Below are the code and all the weights of a small trained network. Each question names an input and a target symbol and asks about switching units off, where a switched-off unit gives its printed mean instead of its output.

import numpy as np


def w(rows, s, z=0):
    codes = np.array(rows[::2]) - 128.0
    scale = np.full(codes.shape[1], s)
    scale[-1] = z or s
    return codes * scale


def norm(h):
    return h / np.sqrt((h * h).mean(-1, keepdims=True) + 1e-5)


def f(y):
    return y / 2 * (1 + np.tanh(0.7978845608 * (y + 0.044715 * y**3)))


def softmax(a):
    e = np.exp(a - a.max(-1, keepdims=True))
    return e / e.sum(-1, keepdims=True)


def log_softmax(a):
    a = a - a.max(-1, keepdims=True)
    return a - np.log(np.exp(a).sum(-1, keepdims=True))


def net(x, mask):
    ids = ['Ωβζμξσ'.index(c) for c in x.split()]
    T = len(ids)
    res = E[ids] + P[:T]
    r = norm(res)
    for j in range(3):
        rows = slice(3 * j, 3 * j + 3)
        q, k, v = (r @ M[0][rows].T for M in (Q, K, V))
        z = softmax(np.where(np.tri(T) > 0, q @ k.T / 3**0.5, -1e9)) @ v
        o = O[0][rows]
        res = res + np.where(mask[j], z, o[:, -1]) @ o[:, :-1]
    y = f(norm(res) @ A[0][:, :-1].T + A[0][:, -1])
    res = res + np.where(mask[3:7], y, B[0][:, -1]) @ B[0][:, :-1]
    return log_softmax(norm(res)[-1] @ U[:, :-1].T + U[:, -1])


Q, K, V, O, A, B = {}, {}, {}, {}, {}, {}
E = w([
[108,81,121,99],'Ω',
[52,85,72,140],'β',
[150,83,23,180],'ζ',
[171,1,140,135],'μ',
[118,30,96,169],'ξ',
[104,128,63,110],'σ',
],0.00093)
P = w([
[154,177,190,150],'0',
[150,49,57,2],'1',
[138,151,150,119],'2',
[163,38,64,29],'3',
[140,149,154,119],'4',
[161,56,56,36],'5',
],0.0019)
Q[0] = w([
[80,198,249,243],'h0',
[173,37,22,21],'h0',
[145,104,1,37],'h0',
[237,19,18,57],'h1',
[237,15,27,63],'h1',
[229,55,205,234],'h1',
[37,39,29,25],'h2',
[67,14,25,41],'h2',
[231,242,227,224],'h2',
],0.0033)
K[0] = w([
[38,2,33,41],'h0',
[197,229,237,231],'h0',
[199,237,216,197],'h0',
[239,192,227,232],'h1',
[239,157,213,240],'h1',
[227,21,56,136],'h1',
[91,214,211,224],'h2',
[135,200,233,219],'h2',
[150,37,28,13],'h2',
],0.0035)
V[0] = w([
[206,200,209,50],'h0',
[165,224,101,169],'h0',
[170,47,135,142],'h0',
[8,181,69,29],'h1',
[112,68,164,215],'h1',
[191,216,127,71],'h1',
[244,4,194,7],'h2',
[121,90,34,204],'h2',
[77,140,231,156],'h2',
],0.0031)
O[0] = w([
[211,202,225,106,204],'h0',
[153,226,120,192,217],'h0',
[141,55,190,168,101],'h0',
[61,63,105,10,19],'h1',
[42,67,129,215,184],'h1',
[227,209,164,154,142],'h1',
[204,158,253,190,9],'h2',
[178,146,28,227,77],'h2',
[33,27,187,93,254],'h2',
],0.0032,0.002)
A[0] = w([
[170,214,206,238,66],'n0',
[49,219,189,146,39],'n1',
[191,232,190,206,8],'n2',
[6,89,153,51,52],'n3',
],0.0027,0.0016)
B[0] = w([
[54,38,13,54,157],'n0',
[240,80,65,5,35],'n1',
[126,99,55,39,110],'n2',
[176,77,10,54,254],'n3',
],0.003,0.00075)
U = w([
[215,108,241,62,66],'Ω',
[9,14,28,13,251],'β',
[245,216,4,248,182],'ζ',
[214,30,229,189,13],'μ',
[87,8,208,247,29],'ξ',
[240,237,139,24,111],'σ',
],0.0033,0.0022)

Each question gives the input, a string of symbols that net reads in full, and the target symbol t.
The units are the heads (3 rows each of Q, K, V and O) and the neurons (one row each of A and B). Each row of codes is followed by its name. A weight is (code - 128) times the scale printed after its matrix; where a second scale follows, it is the last column's (O, A, B and U).
mask holds one flag per unit, heads first, then neurons. A switched-off unit (its flag False) gives its mean, the last column of its rows in O or B, instead of its output. The means were averaged over made-up inputs and are rounded, as every weight is.
A unit's drop is (log p(t) with every unit on - log p(t) with that unit switched off) / (log p(t) with every unit on - log p(t) with every unit switched off).
The circuit of an input: a set's keep is (log p(t) with only the set's units on - log p(t) with every unit switched off) / (log p(t) with every unit on - log p(t) with every unit switched off). Starting from all 7 units, units are removed one at a time, each time the one whose removal leaves the highest keep (on an exact tie, the one counted first), for as long as the keep stays at least 0.8.
units of the circuit, in order: the units of the circuit, biggest drop first
unit that matters most: the unit with the biggest drop
heads that matter: for each layer, one digit per head in row order, 1 if its drop is at least 0.15 and else 0, layers parted by /
drop of u: that unit's drop, to one decimal
input Ω ζ β β ξ Ω, target Ω: unit that matters most -> h0
input σ Ω ξ β ζ β, target σ: heads that matter -> 100
input Ω ζ ζ ξ β Ω, target Ω: heads that matter -> 000
input ξ β β σ, target ξ: heads that matter -> 010
input Ω ζ β ζ, target Ω: heads that matter -> 001
input ζ σ Ω μ, target ζ: units of the circuit, in order -> (h1 h2)
input σ ζ ζ μ ζ μ, target σ: heads that matter -> 110
input ζ ζ ζ ξ, target ζ: heads that matter -> 001
input ζ ζ β ζ, target ζ: heads that matter -> 000
input ζ ζ ξ σ β σ, target ζ: drop of h2 -> 0.2
input Ω β ζ σ, target Ω: drop of h2 -> 0.2
input σ σ μ σ, target σ: drop of n2 -> 0.0
input Ω β β ξ ξ σ, target Ω: drop of h0 -> 0.1
input ξ σ β ζ, target ξ: unit that matters most -> h1
